Moves between points:
at | f h x g m
Q314 | Q57 Q852 Q641 Q384 Q834
Q265 | Q522 Q315 Q501 Q480 Q613
Q461 | Q129 Q257 Q50 Q219 Q438
Q28 | Q624 Q43 Q480 Q127 Q391
Q283 | Q628 Q93 Q422 Q873 Q154
Q379 | Q292 Q290 Q96 Q232 Q125
Q42 | Q974 Q449 Q650 Q567 Q122
Q606 | Q620 Q400 Q972 Q16 Q821
Q965 | Q413 Q319 Q284 Q50 Q947
Q436 | Q240 Q650 Q99 Q270 Q269
Q219 | Q257 Q996 Q724 Q228 Q129
Q567 | Q449 Q446 Q190 Q757 Q974
Q650 | Q436 Q270 Q15 Q190 Q342
Q285 | Q749 Q179 Q453 Q778 Q856
Q620 | Q229 Q606 Q421 Q400 Q906
Q292 | Q716 Q379 Q660 Q290 Q798
Q69 | Q414 Q719 Q663 Q980 Q456
Q454 | Q453 Q734 Q704 Q856 Q168
Q414 | Q417 Q69 Q995 Q719 Q47
Q50 | Q319 Q66 Q67 Q724 Q413
Q308 | Q984 Q303 Q715 Q547 Q341
Q384 | Q852 Q848 Q197 Q995 Q57
Q663 | Q995 Q570 Q57 Q47 Q384
Q480 | Q315 Q236 Q630 Q512 Q522
Q168 | Q505 Q661 Q390 Q453 Q704
Q37 | Q937 Q542 Q308 Q705 Q222
Q704 | Q868 Q686 Q127 Q505 Q390
Q724 | Q66 Q438 Q329 Q664 Q319
Q948 | Q513 Q845 Q229 Q715 Q400
Q868 | Q553 Q704 Q43 Q686 Q815
Q613 | Q630 Q917 Q535 Q522 Q501
Q329 | Q947 Q413 Q148 Q965 Q287
Q716 | Q125 Q292 Q530 Q379 Q777
Q664 | Q438 Q129 Q965 Q461 Q66
Q190 | Q270 Q122 Q269 Q943 Q436
Q570 | Q663 Q47 Q314 Q456 Q848
Q210 | Q391 Q624 Q265 Q28 Q236
Q995 | Q848 Q663 Q473 Q570 Q852
Q421 | Q56 Q972 Q257 Q662 Q228
Q338 | Q422 Q782 Q902 Q154 Q371
Q391 | Q512 Q210 Q522 Q624 Q480
Q97 | Q728 Q371 Q37 Q658 Q202
Q222 | Q547 Q652 Q341 Q937 Q308
Q535 | Q476 Q394 Q873 Q682 Q925
Q240 | Q342 Q436 Q132 Q650 Q951
Q522 | Q917 Q265 Q682 Q315 Q630
Q873 | Q93 Q151 Q782 Q597 Q628
Q122 | Q190 Q943 Q342 Q974 Q650
Q453 | Q661 Q454 Q868 Q734 Q505
Q996 | Q219 Q228 Q438 Q526 Q461
Q682 | Q394 Q501 Q597 Q245 Q476
Q476 | Q230 Q535 Q93 Q394 Q597
Q473 | Q834 Q57 Q403 Q314 Q318
Q783 | Q778 Q403 Q856 Q455 Q285
Q125 | Q798 Q716 Q312 Q292 Q96
Q237 | Q715 Q862 Q400 Q341 Q948
Q197 | Q318 Q834 Q778 Q473 Q455
Q241 | Q466 Q556 Q42 Q52 Q446
Q455 | Q403 Q641 Q749 Q318 Q778
Q895 | Q148 Q284 Q241 Q287 Q840
Q886 | Q341 Q984 Q948 Q308 Q237
Q658 | Q371 Q422 Q705 Q338 Q728
Q66 | Q50 Q724 Q947 Q438 Q965
Q202 | Q705 Q902 Q222 Q728 Q37
Q530 | Q312 Q660 Q417 Q96 Q719
Q290 | Q379 Q232 Q777 Q132 Q716
Q526 | Q228 Q56 Q129 Q421 Q219
Q341 | Q862 Q886 Q513 Q984 Q715
Q943 | Q122 Q974 Q240 Q42 Q270
Q852 | Q314 Q384 Q318 Q848 Q473
Q57 | Q473 Q314 Q455 Q852 Q197
Q43 | Q28 Q127 Q236 Q83 Q210
Q862 | Q237 Q341 Q16 Q886 Q845
Q947 | Q67 Q329 Q102 Q413 Q284
Q342 | Q269 Q240 Q232 Q436 Q15
Q229 | Q821 Q620 Q56 Q606 Q662
Q974 | Q943 Q42 Q436 Q449 Q190
Q778 | Q179 Q783 Q734 Q403 Q749
Q556 | Q241 Q52 Q449 Q840 Q757
Q148 | Q102 Q895 Q466 Q284 Q52
Q845 | Q948 Q715 Q620 Q237 Q16
Q96 | Q660 Q777 Q69 Q798 Q312
Q371 | Q97 Q658 Q542 Q422 Q902
Q284 | Q895 Q287 Q556 Q67 Q102
Q505 | Q686 Q168 Q815 Q661 Q868
Q542 | Q37 Q705 Q303 Q202 Q652
Q597 | Q151 Q925 Q841 Q230 Q93
Q230 | Q925 Q476 Q283 Q535 Q151
Q179 | Q285 Q778 Q454 Q783 Q65
Q83 | Q127 Q815 Q391 Q390 Q28
Q65 | Q856 Q749 Q168 Q285 Q454
Q132 | Q232 Q99 Q125 Q15 Q379
Q705 | Q542 Q202 Q547 Q902 Q937
Q102 | Q840 Q148 Q757 Q895 Q556
Q972 | Q421 Q662 Q219 Q906 Q526
Q449 | Q42 Q567 Q270 Q446 Q943
Q902 | Q202 Q728 Q652 Q97 Q542
Q151 | Q873 Q597 Q154 Q925 Q283
Q422 | Q658 Q338 Q202 Q782 Q97
Q715 | Q845 Q237 Q606 Q862 Q513
Q438 | Q724 Q664 Q413 Q129 Q50
Q660 | Q530 Q96 Q414 Q777 Q980
Q270 | Q650 Q190 Q951 Q122 Q240
Q232 | Q290 Q132 Q798 Q99 Q292
Q466 | Q757 Q241 Q974 Q556 Q567
Q624 | Q210 Q28 Q315 Q43 Q512
Q99 | Q132 Q15 Q716 Q951 Q290
Q757 | Q446 Q466 Q943 Q241 Q449
Q319 | Q965 Q50 Q287 Q66 Q329
Q782 | Q338 Q154 Q728 Q841 Q658
Q652 | Q222 Q937 Q886 Q37 Q303
Q513 | Q16 Q948 Q821 Q845 Q606
Q925 | Q597 Q230 Q628 Q476 Q873
Q127 | Q43 Q83 Q512 Q815 Q624
Q129 | Q664 Q461 Q319 Q257 Q724
Q686 | Q704 Q505 Q83 Q168 Q553
Q641 | Q455 Q318 Q285 Q197 Q783
Q984 | Q886 Q308 Q845 Q303 Q862
Q417 | Q456 Q414 Q848 Q69 Q570
Q841 | Q154 Q628 Q371 Q283 Q338
Q848 | Q384 Q995 Q834 Q663 Q314
Q47 | Q570 Q456 Q852 Q417 Q995
Q403 | Q783 Q455 Q65 Q641 Q179
Q856 | Q734 Q65 Q505 Q749 Q453
Q662 | Q972 Q906 Q996 Q821 Q56
Q512 | Q236 Q391 Q917 Q210 Q315
Q52 | Q556 Q840 Q567 Q102 Q466
Q456 | Q47 Q417 Q384 Q414 Q663
Q303 | Q308 Q547 Q237 Q222 Q886
Q719 | Q69 Q980 Q570 Q312 Q417
Q547 | Q303 Q222 Q862 Q652 Q984
Q798 | Q777 Q125 Q980 Q716 Q660
Q777 | Q96 Q798 Q719 Q125 Q530
Q257 | Q461 Q219 Q66 Q996 Q664
Q16 | Q400 Q513 Q906 Q948 Q620
Q287 | Q284 Q67 Q52 Q947 Q148
Q315 | Q265 Q480 Q245 Q236 Q917
Q236 | Q480 Q512 Q613 Q391 Q265
Q228 | Q996 Q526 Q664 Q56 Q257
Q917 | Q613 Q522 Q394 Q265 Q245
Q93 | Q283 Q873 Q338 Q151 Q841
Q312 | Q980 Q530 Q456 Q660 Q69
Q906 | Q662 Q821 Q228 Q229 Q421
Q834 | Q197 Q473 Q783 Q57 Q641
Q980 | Q719 Q312 Q47 Q530 Q414
Q553 | Q390 Q868 Q28 Q704 Q83
Q390 | Q815 Q553 Q624 Q868 Q127
Q728 | Q902 Q97 Q937 Q371 Q705
Q318 | Q641 Q197 Q179 Q834 Q403
Q154 | Q782 Q841 Q97 Q628 Q422
Q56 | Q526 Q421 Q461 Q972 Q996
Q630 | Q245 Q613 Q476 Q917 Q682
Q394 | Q535 Q682 Q151 Q501 Q230
Q734 | Q454 Q856 Q686 Q65 Q661
Q821 | Q906 Q229 Q526 Q620 Q972
Q749 | Q65 Q285 Q661 Q179 Q734
Q840 | Q52 Q102 Q446 Q148 Q241
Q15 | Q99 Q951 Q292 Q269 Q232
Q815 | Q83 Q390 Q210 Q553 Q43
Q413 | Q329 Q965 Q895 Q319 Q67
Q628 | Q841 Q283 Q658 Q93 Q782
Q245 | Q501 Q630 Q230 Q613 Q394
Q67 | Q287 Q947 Q840 Q329 Q895
Q937 | Q652 Q37 Q984 Q542 Q547
Q400 | Q606 Q16 Q662 Q513 Q229
Q661 | Q168 Q453 Q553 Q454 Q686
Q501 | Q682 Q245 Q925 Q630 Q535
Q951 | Q15 Q269 Q379 Q342 Q132
Q446 | Q567 Q757 Q122 Q466 Q42
Q269 | Q951 Q342 Q290 Q240 Q99

The rows follow the links: the fewer symbols apart two points are, the more alike their rows tend to be.

Each row is also shifted at random along 5 hidden directions that mean nothing.

The rows of 90 points, shuffled:
Each row stands for one point.
1: [20, 47, 119, 89, 5, 27, -129, -70, 113, -7, 40, 1, -101, 126, 25, 17, -62, -71, -74, 25, -91, 40, 13, 42, 19, -7, -83, -60, -10, -25, 23]
2: [145, 16, -8, -22, 205, -47, 58, -146, -101, -85, -37, 52, 87, 130, -55, -25, 39, 1, 15, -47, -19, -25, 121, -18, -30, -43, -45, -19, 103, 37, -68]
3: [-276, -7, 117, -42, -102, 44, -59, -13, 55, 68, -66, 54, 38, 32, 52, -98, -16, -101, 50, -64, 4, -34, -65, -125, 113, 50, 72, -39, -24, 37, 13]
4: [-25, -1, 158, 19, 18, 42, -71, -11, -40, 16, -65, 70, -11, 80, 10, -71, 46, -44, -20, -26, 35, -53, -41, -49, 84, -83, 27, 23, 28, -18, 79]
5: [-162, -21, -9, -54, -20, -74, -72, -90, -68, 54, -46, 37, -168, 30, 14, -85, -37, -72, 26, -2, -162, -41, -5, 44, -13, 16, 38, 2, -36, 76, -68]
6: [-10, -24, 12, -10, 10, 55, -43, -9, 60, -96, 0, 26, -57, 87, 37, -54, 60, -6, 42, 35, 70, -142, 31, 46, -3, -64, 45, 214, -129, -17, -21]
7: [-100, -20, 158, 101, 6, 109, -69, 8, -65, -29, 72, 18, 79, 119, -10, 40, 81, 13, -1, 87, 219, -51, -25, -74, 60, -238, 26, 91, -24, -3, 80]
8: [-48, 10, 30, 0, 34, 67, 18, -128, 15, -2, 71, -9, 51, 43, 18, 93, 5, -18, 15, -13, 22, 15, -23, -9, 7, -21, -59, -2, -19, 128, 3]
9: [-53, 21, 120, -5, 49, 0, -20, -71, -47, 32, -72, 71, 76, 88, -10, -67, -6, -70, -1, -74, -24, 8, 0, -113, 72, 1, 5, -115, 100, 22, 17]
10: [-99, 59, 110, 11, -4, 35, -92, -167, 118, 71, 54, -49, -94, 53, 58, 55, -88, -98, 6, -28, -163, 113, -42, -28, 71, 84, -113, -139, -20, 133, -2]
11: [-69, 8, 30, 7, 7, -111, -106, -104, -76, 62, 8, -9, -274, 78, 28, -89, -72, -74, 60, 60, -213, 31, 17, -1, -14, 16, 26, -51, -40, 63, -66]
12: [3, 13, 45, 53, 57, -114, -72, -107, -138, 35, 44, -7, -190, 117, -5, -59, -60, -49, 56, 86, -146, 55, 48, -52, -34, -38, 29, -83, 15, 41, -59]
13: [39, -35, -111, 8, 18, -37, 45, -87, -84, -21, 69, 55, -61, 52, -23, 83, -24, -6, -54, 12, -39, -49, 26, 175, -155, -41, -24, 78, -28, 57, -44]
14: [147, -5, -42, 71, 123, -6, 79, -86, -147, -60, 93, -17, 62, 37, -41, 108, 41, 68, -9, 94, 86, 12, 18, 1, -92, -107, 3, 6, 49, 84, 20]
15: [-150, -10, 56, -34, -78, 27, -8, 50, 89, 14, -62, 59, 45, 54, 47, -94, 10, -63, 59, -62, 71, -53, -14, -84, 77, 54, 89, 43, -54, -44, 18]
16: [-177, -10, 113, -65, -26, 121, -68, -31, 108, -24, -79, 44, 58, 32, 47, -69, 70, -56, 18, -58, 62, -119, -50, -35, 122, -21, 12, 108, -67, 41, 29]
17: [-3, 39, 8, 84, -7, 55, -41, -4, 133, -40, 63, -90, -30, -19, 49, 65, -8, 24, -9, 116, 19, 48, -24, -21, 20, 25, -3, -19, -49, 38, 46]
18: [237, 35, -42, 88, 101, 73, 38, -10, 123, -158, 52, -41, 82, 37, 4, 90, 43, 72, -61, 84, 105, -26, 46, 56, -55, -11, -37, 70, -14, -26, 47]
19: [128, 14, 135, 121, 55, 23, -113, -6, -35, -58, 56, 1, -141, 152, 17, -32, 28, 2, 1, 121, 45, -32, 22, -13, 9, -151, 18, 87, -46, -66, 55]
20: [-231, 4, -130, -28, -68, 16, 130, 16, 5, 39, 60, 23, 162, -91, -18, 119, -12, 38, 16, -26, 76, 50, 38, -18, -36, 13, -15, -34, 62, 92, -46]
21: [-127, 56, 1, 76, -12, -29, -31, -44, 49, 57, 65, -94, -28, -38, 20, 66, -62, -2, 14, 94, -67, 159, -7, -95, 33, 47, -15, -189, 43, 91, 6]
22: [-107, 48, -44, 54, -128, 37, -67, 69, 251, 8, 39, -57, -145, -68, 77, 49, -63, -4, -40, 66, -69, 52, -12, 90, 9, 97, -30, 16, -90, -20, 28]
23: [70, 51, -53, -15, 96, -9, 64, -196, 75, -39, 51, -14, 76, 64, 3, 85, -79, -44, -10, -56, -124, 72, 56, 9, -61, 141, -109, -137, 44, 127, -76]
24: [-53, -10, -6, -51, 54, -30, 43, -82, -62, -20, -81, 110, 128, 77, -44, -55, 2, -50, -31, -94, -24, -65, 50, -9, -26, 23, 14, -46, 91, 23, -50]
25: [209, 45, 136, 91, 181, 70, 11, -139, -83, -37, 87, -47, 45, 82, -7, 120, 63, 43, 3, 51, 80, 76, -18, -86, 40, -131, -90, -45, 72, 102, 97]
26: [-146, -38, -130, 18, -136, -40, -55, 1, 103, -38, 39, 73, -101, 79, 11, -12, -104, -76, -81, 30, -100, -104, 51, 213, -159, 64, 36, 82, -111, -51, -106]
27: [-11, 77, 146, 56, 40, 100, 28, -16, 9, 71, 64, -43, 72, -52, 17, 126, 29, 45, 20, -11, 68, 160, -33, -157, 134, -78, -116, -113, 124, 85, 108]
28: [-114, 1, 61, 75, -34, -32, -99, -65, -55, 59, 64, 21, -127, 93, -5, 28, -63, -62, -48, 54, -83, 35, -6, 52, -31, -74, -22, -56, -3, 28, -4]
29: [-205, -52, -7, -73, 21, 4, 10, -72, -116, 4, -28, 50, 43, 35, -13, -40, 66, -17, 72, -13, 59, -98, 4, -32, 20, -96, 64, 99, -29, 102, -53]
30: [14, 42, -86, 23, -66, 26, 36, 55, 153, -8, 41, 14, -56, -62, 31, 88, -46, 22, -60, -8, -46, 38, 38, 116, -51, 71, -77, 24, 1, -22, 3]
31: [-122, 41, -118, 16, -31, -15, 69, -3, 103, 3, 43, -15, 87, -53, -3, 95, -54, 14, -22, 2, -22, 88, 66, 10, -39, 84, -42, -98, 54, 46, -44]
32: [-24, -2, 77, 66, 12, 105, -38, 0, 74, -105, 49, 23, 111, 136, 8, 6, 49, -4, 0, 48, 167, -91, 41, -35, 17, -103, 17, 110, -53, -46, 14]
33: [-104, 51, 101, 101, 28, 53, -16, 11, -19, 59, 72, -80, 38, -34, 6, 109, 38, 52, 22, 94, 108, 146, -33, -141, 112, -126, -28, -100, 74, 73, 102]
34: [44, -9, -55, 30, 104, -101, 60, -166, -222, 42, 81, 40, -26, 76, -67, 98, -47, -10, -34, 5, -90, 67, 45, 65, -127, -72, -55, -106, 105, 116, -51]
35: [-70, -13, -80, 78, -53, 22, -2, 67, 27, -29, 69, -41, -28, -46, 11, 75, 22, 61, -24, 138, 94, -8, -11, 53, -50, -67, 55, 76, -54, 11, 34]
36: [-154, 22, -15, -47, 118, 20, 124, -220, -56, 7, 51, 28, 326, 87, -61, 120, -21, -37, 25, -111, 38, 75, 68, -118, 3, 14, -101, -184, 142, 187, -90]
37: [-27, 17, 68, -15, 54, -25, 39, -56, -35, 8, -69, 86, 144, 103, -22, -68, -12, -62, 12, -97, 7, 8, 44, -119, 36, 44, 25, -120, 113, -7, -10]
38: [140, 16, -11, 49, 66, -8, 1, -114, -24, -24, 76, -12, -98, 52, 9, 80, -30, -3, -32, 45, -74, 29, 0, 76, -77, -7, -58, -6, -9, 74, 7]
39: [-167, 1, 55, -50, -5, -28, -89, -102, -4, 53, -47, 8, -135, 34, 34, -85, -26, -81, 51, -12, -143, -13, -19, -20, 59, 29, 10, -22, -41, 93, -46]
40: [91, 42, -81, 16, 76, 29, 69, -115, 119, -100, 58, -45, 117, 28, 16, 82, -35, 6, -8, 18, -22, 25, 47, -3, -65, 120, -46, -63, 5, 85, -45]
41: [63, 42, 133, 29, 128, 52, -35, -103, 35, -72, 12, -17, 48, 142, 20, -31, 41, -17, 70, 13, 42, 4, 54, -137, 83, -47, -33, -5, 9, 32, -3]
42: [-113, -62, -53, -55, -16, -38, -11, -27, -104, -8, -61, 103, -44, 34, -26, -66, 28, -32, -21, -19, -19, -142, 9, 113, -65, -60, 67, 121, -26, 20, -45]
43: [-224, -22, 66, -30, -64, -24, -32, -27, -76, 79, -53, 80, 15, 43, 6, -87, -21, -82, 26, -45, -26, -30, -37, -82, 44, 4, 82, -58, 27, 41, -8]
44: [-90, -25, -53, 13, 10, -27, 21, -53, -59, -58, 46, 43, 58, 111, -19, -25, -10, -19, 49, 45, 45, -66, 82, -29, -72, -37, 65, 43, -25, 20, -95]
45: [-244, -71, -63, -109, -37, 49, 27, -27, -17, -43, -59, 85, 101, 13, 0, -50, 74, -22, 42, -47, 97, -184, 3, 47, -4, -47, 76, 189, -83, 68, -66]
46: [5, -59, -81, -19, 29, -115, 15, -35, -203, -1, -66, 140, -72, 64, -64, -65, -2, -25, -71, -16, -75, -114, 46, 149, -133, -70, 65, 53, 53, -21, -50]
47: [-8, -24, 144, 92, -36, 102, -131, 10, -18, 16, 69, 9, -186, 66, 39, 66, 64, 0, -51, 85, 87, -59, -93, 117, 32, -216, -27, 189, -113, -2, 127]
48: [-96, 26, 100, 52, -23, 108, -74, -35, 167, -66, 38, 3, 88, 122, 34, 3, -12, -50, -10, 14, 67, -36, 24, -49, 52, -5, -26, 15, -53, -18, -3]
49: [-72, -68, -150, -7, 8, -57, 71, -20, -126, -92, 46, 86, 63, 107, -49, -22, 12, 11, 33, 50, 83, -138, 107, 59, -161, -74, 103, 138, -39, -2, -124]
50: [112, 20, -91, 76, 70, -21, 106, 35, -75, -30, 60, 31, 66, -13, -58, 131, 31, 94, -69, 34, 89, 55, 84, 72, -87, -107, -53, 3, 120, -22, 31]
51: [-128, 6, -31, 63, -53, 78, 9, 71, 88, -25, 61, -46, 60, -54, 20, 94, 48, 62, -7, 99, 153, 7, -14, -5, 21, -69, 23, 66, -41, 22, 53]
52: [120, -5, -15, 41, 31, 34, -13, -67, 8, -44, 71, 12, -106, 53, 22, 81, 4, 6, -46, 40, -14, -38, -13, 142, -77, -48, -48, 106, -68, 35, 27]
53: [-45, 51, 51, 81, 23, 5, 21, 2, -55, 78, 72, -33, -5, -43, -11, 117, 1, 49, -3, 42, 27, 156, 1, -74, 48, -92, -67, -115, 115, 61, 72]
54: [90, 14, -104, 35, -5, -36, -8, -82, 76, -41, 70, -31, -142, 12, 37, 51, -87, -21, -34, 72, -151, 11, 9, 122, -126, 115, -16, -11, -68, 61, -42]
55: [-256, -47, -90, -140, -40, 43, 42, -65, 86, -56, -81, 82, 154, 17, 9, -61, 28, -57, 32, -100, 24, -164, 31, 39, -8, 72, 42, 111, -64, 76, -112]
56: [-141, -58, 49, -16, -24, -32, -80, -21, -173, 55, -41, 65, -160, 27, -4, -71, 46, -26, 7, 38, -19, -97, -54, 55, 5, -149, 76, 111, -35, 44, 21]
57: [-138, 57, 143, 43, -14, 103, -90, -76, 204, -40, 38, -34, 94, 125, 51, -15, -40, -81, 30, 2, 15, 25, 21, -142, 106, 55, -37, -83, -36, 25, -17]
58: [8, 8, -12, 56, 69, -62, -1, -112, -95, 2, 50, 54, 16, 125, -61, 59, -59, -37, -75, 0, -65, 37, 73, 67, -94, -53, -62, -99, 89, 21, -47]
59: [-122, 9, -48, 81, -91, -44, -27, 68, -30, 86, 73, -22, -172, -77, 13, 80, -36, 32, -29, 104, -39, 87, -20, 65, -37, -60, 7, -14, 1, 20, 38]
60: [10, 35, 113, -4, -14, 54, -39, 12, 171, -33, -82, 63, 41, 94, 49, -92, -6, -76, -3, -89, 5, -39, 6, -61, 86, 96, 10, -4, -14, -80, 38]
61: [66, 2, 29, 81, 50, 0, -29, -28, -33, -83, 52, 36, 3, 152, -17, -12, 4, -5, -12, 72, 55, -49, 74, 2, -58, -89, 22, 50, -11, -49, -22]
62: [-52, -17, -19, 15, -37, 51, -31, -46, 82, -37, 43, 48, -28, 73, 12, 60, -16, -37, -66, -11, 5, -70, 7, 152, -58, -26, -47, 108, -74, 7, -12]
63: [-86, -3, 31, 72, -45, 71, -45, -7, 22, -1, 91, -83, -61, -33, 53, 68, 30, 29, 33, 148, 80, 5, -87, -40, 22, -64, 54, 54, -97, 90, 65]
64: [-16, -22, -48, 19, 113, -1, 105, -111, -138, -54, 53, 89, 247, 127, -99, 106, 28, 10, -55, -41, 123, -27, 96, 25, -92, -128, -49, -26, 122, 48, -52]
65: [-56, -33, -19, -47, 91, -55, 55, -95, -188, -3, -65, 111, 112, 69, -70, -39, 34, -23, -17, -61, 6, -67, 46, -2, -41, -72, 31, -25, 111, 54, -46]
66: [202, -5, 51, 33, 32, 64, -119, 25, 144, -135, -30, 31, -230, 109, 63, -75, 62, -1, -31, 54, -6, -164, 26, 174, -10, -58, -4, 287, -169, -112, 41]
67: [-145, 58, 150, 43, -30, 38, -137, -125, 134, 73, 44, -37, -98, 81, 52, 29, -91, -108, -18, -9, -144, 105, -37, -33, 88, 47, -101, -145, -16, 79, 10]
68: [-9, 0, -137, 13, 49, -122, 72, -165, -140, 33, 90, -16, -36, 14, -28, 76, -100, -21, 9, 47, -157, 85, 37, 20, -151, 76, 0, -157, 56, 158, -101]
69: [-36, -27, -293, 19, -55, -93, 90, 9, 39, -76, 57, 7, 6, -39, -22, 60, -77, 29, -57, 85, -54, -41, 87, 175, -224, 110, 61, 24, -38, 11, -115]
70: [31, 21, 101, 66, 30, 69, -75, -66, 60, -19, 48, 18, -49, 106, 12, 62, 2, -32, -68, 8, 9, -4, -6, 74, 12, -82, -87, 32, -22, 2, 50]
71: [-29, -33, 52, -2, 62, -35, -52, -61, -157, 11, -17, 36, -130, 70, -9, -49, 56, -4, 39, 44, -7, -62, 1, 16, 8, -147, 41, 96, -20, 49, 3]
72: [32, 0, 201, 61, 7, 1, -167, -5, -85, 59, -60, 45, -244, 69, 25, -90, 27, -50, -45, 40, -74, -30, -80, 22, 78, -129, 19, 36, -4, -29, 116]
73: [75, 44, 118, 26, 67, 48, -100, -71, 127, -68, 0, -23, -106, 125, 58, -64, 7, -43, 44, 27, -46, -21, 35, -41, 66, 9, -32, 49, -71, -9, 0]
74: [377, 64, 108, 122, 200, 37, -14, -122, -30, -76, 74, -47, -61, 102, 0, 102, 26, 45, -54, 67, -8, 76, 10, 10, -11, -84, -115, -35, 62, 30, 100]
75: [-98, -24, 38, -5, -75, -62, -99, -5, -53, 59, -64, 86, -190, 43, 19, -108, -45, -85, -41, -3, -141, -64, -36, 81, -26, 9, 65, 12, -23, -22, 2]
76: [97, 9, -48, 67, 25, 28, 8, -34, 39, -70, 78, -44, -34, 7, 23, 72, 6, 37, -22, 110, 26, -12, -8, 48, -68, -7, 7, 48, -52, 43, 23]
77: [-157, -14, 22, -23, -47, -74, 14, 1, -68, 73, -49, 76, 10, 61, 3, -90, -37, -72, 55, -50, -21, 5, 4, -94, 18, 42, 96, -76, 34, -8, -24]
78: [106, 15, -64, 106, -2, 41, -9, 87, 111, -90, 50, -27, -42, -14, 14, 81, 36, 77, -78, 117, 89, -19, 28, 118, -54, -56, -8, 114, -41, -71, 70]
79: [95, 28, 48, 100, 40, 75, -33, -16, 70, -61, 75, -79, -24, 7, 40, 77, 34, 47, -10, 126, 74, 25, -35, -22, 16, -45, -8, 30, -44, 37, 79]
80: [-289, -28, -47, 47, -104, -10, -17, -8, -82, 77, 102, -81, -44, -79, 25, 66, -14, 18, 65, 160, 45, 48, -82, -75, -10, -55, 106, -32, -60, 148, 5]
81: [3, 12, -6, 35, 99, 37, 60, -91, 8, -105, 39, 61, 269, 155, -61, 57, 5, -13, -45, -36, 111, -28, 117, -27, -50, -45, -49, -44, 88, -2, -59]
82: [-73, 18, -6, 94, 16, -6, -1, -10, -58, 21, 80, -74, 4, -29, -6, 83, 6, 49, 12, 135, 57, 92, -19, -72, 3, -76, 29, -77, 34, 78, 41]
83: [-89, 63, 83, 79, -20, 121, -45, 37, 198, -11, 50, -90, 43, -37, 59, 88, 31, 34, 3, 72, 106, 82, -31, -83, 122, -21, -45, -17, -24, 27, 95]
84: [64, -44, -20, -2, 28, -8, 76, 89, -52, -62, -62, 107, 100, 91, -23, -56, 86, 22, 20, -42, 189, -115, 49, 6, -18, -74, 99, 149, -4, -120, 33]
85: [53, 25, 65, 37, 62, 53, -24, -112, 31, -16, 53, 13, -7, 90, 5, 86, -3, -26, -44, -19, -10, 20, 1, 52, 0, -46, -101, 0, 3, 56, 28]
86: [42, -8, 115, 92, 49, -19, -95, -29, -134, -6, 56, -2, -169, 126, 5, -41, 29, 1, 45, 123, 24, -16, 8, -43, 8, -170, 50, 67, -37, -7, 31]
87: [179, -8, 46, 143, 48, -30, -91, -1, -84, -46, 56, 59, -165, 152, -35, 30, -7, 1, -127, 96, -12, -39, 44, 171, -108, -173, -29, 76, 7, -107, 47]
88: [-221, 14, 17, -15, -1, 41, 19, -100, 68, -44, 46, 4, 197, 107, 9, -17, -32, -58, 88, -7, 54, -8, 63, -165, 30, 45, 26, -70, -9, 81, -103]
89: [-192, -33, 105, 60, -123, 150, -116, 67, 132, -58, 56, 12, -5, 85, 61, -9, 47, -22, 7, 87, 179, -134, -48, 5, 51, -120, 63, 207, -171, -41, 49]
90: [-259, -27, -22, 44, -71, -125, -51, -72, -177, 88, 81, 17, -100, 85, -22, -34, -104, -72, 53, 99, -105, 43, 25, -61, -77, -34, 94, -118, 4, 78, -106]

Some points, each with its row:
Q547 35
Q446 66
Q284 88
Q650 56
Q438 1
Q413 89
Q50 81
Q237 63
Q222 21
Q219 70
Q947 32
Q895 19
Q542 33
Q526 36
Q129 58
Q724 87
Q303 82
Q840 86
Q66 26
Q728 50
Q202 31
Q287 61
Q948 14
Q461 64
Q232 9
Q513 54
Q943 39
Q845 40
Q257 67

Row, symbols taken left to right, then the row they reach:
49 m g f: 12
22 x x: 79
83 h m x: 80
6 h x: 71
2 h g: 11
44 g x f h: 41
52 x f h h: 85
34 g h f: 8
5 m h: 55
23 x h: 10
7 f h f: 48
76 h h x: 68
45 h h f g: 29
69 h m g m: 18
38 f m: 13
28 x m f: 90
78 x m x: 74
65 h f x g: 75
24 g x: 43

